Below is a small trained network, with its code and all its weights. Each question gives an input and a class and asks what happens when units are switched off, that is, made to give their printed mean instead of their output.

import numpy as np


def w(rows, s, z=0):
    codes = np.array(rows[::2]) - 128.0
    scale = np.full(codes.shape[1], s)
    scale[-1] = z or s
    return codes * scale


def f(y):
    return np.maximum(y, 0)


def log_softmax(a):
    a = a - a.max(-1, keepdims=True)
    return a - np.log(np.exp(a).sum(-1, keepdims=True))


def net(x, mask):
    res = np.array(x, float).reshape(1, 3) / 4 @ E
    y = f(res @ A[0][:, :-1].T + A[0][:, -1])
    res = res + np.where(mask, y, B[0][:, -1]) @ B[0][:, :-1]
    return log_softmax(res[-1] @ U[:, :-1].T + U[:, -1])


A, B = {}, {}
E = w([
[113,240,150,80,250],'x0',
[254,95,229,145,149],'x1',
[188,35,28,21,174],'x2',
],0.0097)
A[0] = w([
[112,171,131,105,219,33],'n0',
[99,116,116,107,67,205],'n1',
[113,167,98,165,109,120],'n2',
[167,126,148,102,86,118],'n3',
[155,87,80,72,142,31],'n4',
[248,129,196,127,128,198],'n5',
[140,56,102,159,16,54],'n6',
[61,141,66,105,108,138],'n7',
[71,135,101,107,122,206],'n8',
[144,91,133,95,170,22],'n9',
[108,176,132,92,202,91],'n10',
[154,77,61,63,131,8],'n11',
[87,139,197,169,95,65],'n12',
],0.017,0.0017)
B[0] = w([
[203,161,161,127,70,207],'n0',
[160,112,227,108,71,181],'n1',
[86,123,127,175,152,167],'n2',
[124,83,192,112,105,162],'n3',
[92,170,90,230,160,205],'n4',
[55,38,178,36,198,232],'n5',
[243,179,199,135,91,255],'n6',
[54,35,196,50,163,210],'n7',
[103,35,217,56,128,186],'n8',
[75,175,155,180,144,169],'n9',
[229,165,144,100,67,207],'n10',
[105,162,8,175,158,222],'n11',
[52,193,2,242,174,203],'n12',
],0.0092,0.018)
U = w([
[54,81,173,52,147,243],'0',
[253,212,158,117,59,133],'1',
[58,212,45,202,156,6],'2',
],0.013,0.0016)

Each question gives the input, the list of numbers given to net, and the class t.
The units are the neurons (one row each of A and B). Each row of codes is followed by its name. A weight is (code - 128) times the scale printed after its matrix; where a second scale follows, it is the last column's (A, B and U).
mask holds one flag per neuron, in row order. A switched-off neuron (its flag False) gives its mean, the last column of its row in B, instead of its output. The means were averaged over made-up inputs and are rounded, as every weight is.
A unit's drop is (log p(t) with every unit on - log p(t) with that unit switched off) / (log p(t) with every unit on - log p(t) with every unit switched off).
The circuit of an input: a set's keep is (log p(t) with only the set's units on - log p(t) with every unit switched off) / (log p(t) with every unit on - log p(t) with every unit switched off). Starting from the 12 units with the biggest drops (on a tie, the unit counted first), units are removed one at a time, each time the one whose removal leaves the highest keep (on an exact tie, the one counted first), for as long as the keep stays at least 0.8.
units of the circuit, in order: the units of the circuit, biggest drop first
most important unit: the unit with the biggest drop
top k neurons: the k neurons with the biggest drops, biggest first
drop when u is switched off: that unit's drop, to one decimal
input [3,3,0], class 0: units of the circuit, in order : [n6]
input [2,-1,3], class 2: top 2 neurons : [n6, n5]
input [-1,-3,4], class 2: top 2 neurons : [n5, n11]
input [5,6,2], class 0: top 2 neurons : [n5, n6]
input [-7,7,8], class 2: top 3 neurons : [n11, n4, n7]
input [6,-1,5], class 1: top 2 neurons : [n10, n0]
input [-4,-3,-4], class 1: top 2 neurons : [n5, n6]
input [-4,-2,1], class 1: top 2 neurons : [n5, n6]
input [3,-7,-7], class 0: top 4 neurons : [n7, n8, n11, n4]
input [2,-1,-1], class 1: top 4 neurons : [n5, n7, n12, n11]
input [4,-6,-2], class 0: top 2 neurons : [n7, n6]
input [8,-2,8], class 1: top 3 neurons : [n10, n0, n12]
input [5,0,-8], class 2: top 2 neurons : [n12, n6]
input [-5,6,6], class 0: most important unit : n5
input [-8,-7,-6], class 1: top 2 neurons : [n6, n5]
input [3,-1,-4], class 2: top 2 neurons : [n6, n12]
input [-6,-7,-7], class 0: drop when n1 is switched off : 1.3
input [5,5,-8], class 2: drop when n12 is switched off : 1.5
input [3,-3,5], class 2: drop when n3 is switched off : 0.0
input [6,-8,-4], class 0: units of the circuit, in order : [n7]
input [-4,0,4], class 1: drop when n5 is switched off : 0.2
